Below is a small trained network, with its code and all its weights. Each question gives an input and a target symbol and asks what happens when units are switched off, that is, made to give their printed mean instead of their output.

import numpy as np


def w(rows, s, z=0):
    codes = np.array(rows[::2]) - 128.0
    scale = np.full(codes.shape[1], s)
    scale[-1] = z or s
    return codes * scale


def f(y):
    return y / 2 * (1 + np.tanh(0.7978845608 * (y + 0.044715 * y**3)))


def softmax(a):
    e = np.exp(a - a.max(-1, keepdims=True))
    return e / e.sum(-1, keepdims=True)


def log_softmax(a):
    a = a - a.max(-1, keepdims=True)
    return a - np.log(np.exp(a).sum(-1, keepdims=True))


def net(x, mask):
    ids = ['αγεηλμπτφψω'.index(c) for c in x.split()]
    T = len(ids)
    res = E[ids] + P[:T]
    u = 0
    for l in range(2):
        q, k, v = (res @ M[l].T for M in (Q, K, V))
        z = softmax(np.where(np.tri(T) > 0, q @ k.T / 3**0.5, -1e9)) @ v
        res = res + np.where(mask[u], z, O[l][:, -1]) @ O[l][:, :-1]
        u += 1
        y = f(res @ A[l][:, :-1].T + A[l][:, -1])
        res = res + np.where(mask[u : u + 8], y, B[l][:, -1]) @ B[l][:, :-1]
        u += 8
    return log_softmax(res[-1] @ U[:, :-1].T + U[:, -1])


Q, K, V, O, A, B = {}, {}, {}, {}, {}, {}
E = w([
[192,72,170],'α',
[73,137,198],'γ',
[230,43,156],'ε',
[180,101,223],'η',
[102,148,100],'λ',
[95,62,8],'μ',
[179,73,156],'π',
[242,27,22],'τ',
[78,65,159],'φ',
[193,122,43],'ψ',
[110,124,161],'ω',
],0.013)
P = w([
[122,61,251],'0',
[182,103,92],'1',
[140,95,93],'2',
[143,109,120],'3',
[130,143,126],'4',
[90,124,153],'5',
[109,127,130],'6',
[132,137,156],'7',
[130,114,122],'8',
[105,132,131],'9',
[110,142,125],'10',
[138,147,114],'11',
[107,128,131],'12',
[121,124,117],'13',
],0.013)
Q[0] = w([
[189,161,122],'L0H0',
[149,48,242],'L0H0',
[126,255,129],'L0H0',
],0.009)
K[0] = w([
[148,127,69],'L0H0',
[106,189,166],'L0H0',
[191,49,2],'L0H0',
],0.0077)
V[0] = w([
[168,40,97],'L0H0',
[9,184,254],'L0H0',
[125,108,194],'L0H0',
],0.0073)
O[0] = w([
[218,158,214,253],'L0H0',
[248,254,189,86],'L0H0',
[236,145,173,220],'L0H0',
],0.0065,0.0043)
A[0] = w([
[94,241,156,119],'L0N0',
[191,154,92,115],'L0N1',
[167,122,15,207],'L0N2',
[216,33,130,80],'L0N3',
[110,56,26,222],'L0N4',
[2,126,121,254],'L0N5',
[191,81,161,34],'L0N6',
[121,179,10,211],'L0N7',
],0.0071,0.0049)
B[0] = w([
[170,89,2,120],'L0N0',
[111,157,124,166],'L0N1',
[91,164,181,230],'L0N2',
[81,105,154,255],'L0N3',
[154,161,161,239],'L0N4',
[232,155,167,161],'L0N5',
[39,157,114,171],'L0N6',
[134,98,175,164],'L0N7',
],0.0096,0.0071)
Q[1] = w([
[80,121,27],'L1H0',
[139,88,200],'L1H0',
[171,160,254],'L1H0',
],0.0074)
K[1] = w([
[149,185,101],'L1H0',
[83,74,230],'L1H0',
[2,84,218],'L1H0',
],0.011)
V[1] = w([
[118,149,178],'L1H0',
[65,96,47],'L1H0',
[91,1,171],'L1H0',
],0.011)
O[1] = w([
[63,175,141,184],'L1H0',
[157,79,15,24],'L1H0',
[1,72,34,248],'L1H0',
],0.0077,0.017)
A[1] = w([
[155,102,60,111],'L1N0',
[135,118,142,119],'L1N1',
[179,103,114,113],'L1N2',
[166,101,143,75],'L1N3',
[156,148,251,235],'L1N4',
[92,162,126,72],'L1N5',
[114,101,114,11],'L1N6',
[74,113,105,253],'L1N7',
],0.013,0.0064)
B[1] = w([
[27,201,193,136],'L1N0',
[147,132,138,129],'L1N1',
[76,211,152,125],'L1N2',
[34,43,135,123],'L1N3',
[136,150,17,254],'L1N4',
[83,76,194,152],'L1N5',
[103,254,96,136],'L1N6',
[253,96,156,219],'L1N7',
],0.0065,0.023)
U = w([
[72,176,164,118],'α',
[198,115,201,223],'γ',
[129,158,125,114],'ε',
[150,142,135,106],'η',
[74,140,254,62],'λ',
[77,158,210,87],'μ',
[191,107,191,253],'π',
[27,206,152,33],'τ',
[71,161,207,56],'φ',
[79,105,82,167],'ψ',
[201,147,100,114],'ω',
],0.0079,0.005)

Each question gives the input, a string of symbols that net reads in full, and the target symbol t.
The units are the heads (3 rows each of Q, K, V and O) and the neurons (one row each of A and B). Each row of codes is followed by its name. A weight is (code - 128) times the scale printed after its matrix; where a second scale follows, it is the last column's (O, A, B and U).
mask holds one flag per unit, layer by layer, with each layer's heads first. A switched-off unit (its flag False) gives its mean, the last column of its rows in O or B, instead of its output. The means were averaged over made-up inputs and are rounded, as every weight is.
A unit's drop is (log p(t) with every unit on - log p(t) with that unit switched off) / (log p(t) with every unit on - log p(t) with every unit switched off).
The circuit of an input: a set's keep is (log p(t) with only the set's units on - log p(t) with every unit switched off) / (log p(t) with every unit on - log p(t) with every unit switched off). Starting from the 12 units with the biggest drops (on a tie, the unit counted first), units are removed one at a time, each time the one whose removal leaves the highest keep (on an exact tie, the one counted first), for as long as the keep stays at least 0.8.
units of the circuit, in order: the units of the circuit, biggest drop first
k most important neurons: the k neurons with the biggest drops, biggest first
k most important neurons of layer l: the k neurons of layer l with the biggest drops, biggest first
drop of u: that unit's drop, to one decimal
input γ γ τ μ, target ω: units of the circuit, in order : (L0H0 L1H0 L1N4)
input τ τ τ π ω α τ η τ τ η ω, target ψ: units of the circuit, in order : (L0H0 L1H0)
input τ η ψ ψ τ τ τ γ α φ ε, target ψ: units of the circuit, in order : (L1H0 L0H0 L0N3)
input τ ε τ ε μ ω λ, target ψ: 3 most important neurons : (L0N3 L0N5 L0N6)
input γ γ φ, target ω: 3 most important neurons : (L1N4 L0N0 L0N3)
input η η α λ τ ε, target τ: most important neuron : (L1N4)
input γ τ π, target ω: 2 most important neurons : (L1N4 L0N0)
input η τ τ τ τ, target τ: units of the circuit, in order : (L0H0 L1H0 L1N4 L1N7)
input η τ γ η ψ ψ π, target τ: 2 most important neurons of layer 1 : (L1N7 L1N4)
input τ φ η λ τ τ η τ τ η η γ, target ψ: units of the circuit, in order : (L0H0 L1H0 L0N3)
input γ τ φ τ τ ε, target ω: units of the circuit, in order : (L0H0 L1N4 L1H0)
input τ μ φ ψ λ ψ, target ψ: units of the circuit, in order : (L1H0 L0H0)
input τ τ γ φ μ τ τ γ, target ψ: units of the circuit, in order : (L1H0 L0H0 L0N3)
input η τ φ, target τ: units of the circuit, in order : (L0H0 L1H0 L1N4)
input γ τ γ η τ η, target ω: units of the circuit, in order : (L0H0 L1N4 L1H0)
input γ τ π ε, target ω: units of the circuit, in order : (L1N4 L0H0 L1H0)
input η τ φ π ω α, target τ: 3 most important neurons : (L1N4 L1N7 L0N3)
input τ τ φ λ ψ, target ψ: units of the circuit, in order : (L0H0)
input γ τ π ε τ π τ, target ω: drop of L1N5 : 0.1
input γ τ π φ η τ μ η, target ω: drop of L1N4 : 0.7
input η τ φ τ π, target τ: drop of L1N7 : 0.6
input γ τ ω, target ω: drop of L1N0 : 0.0
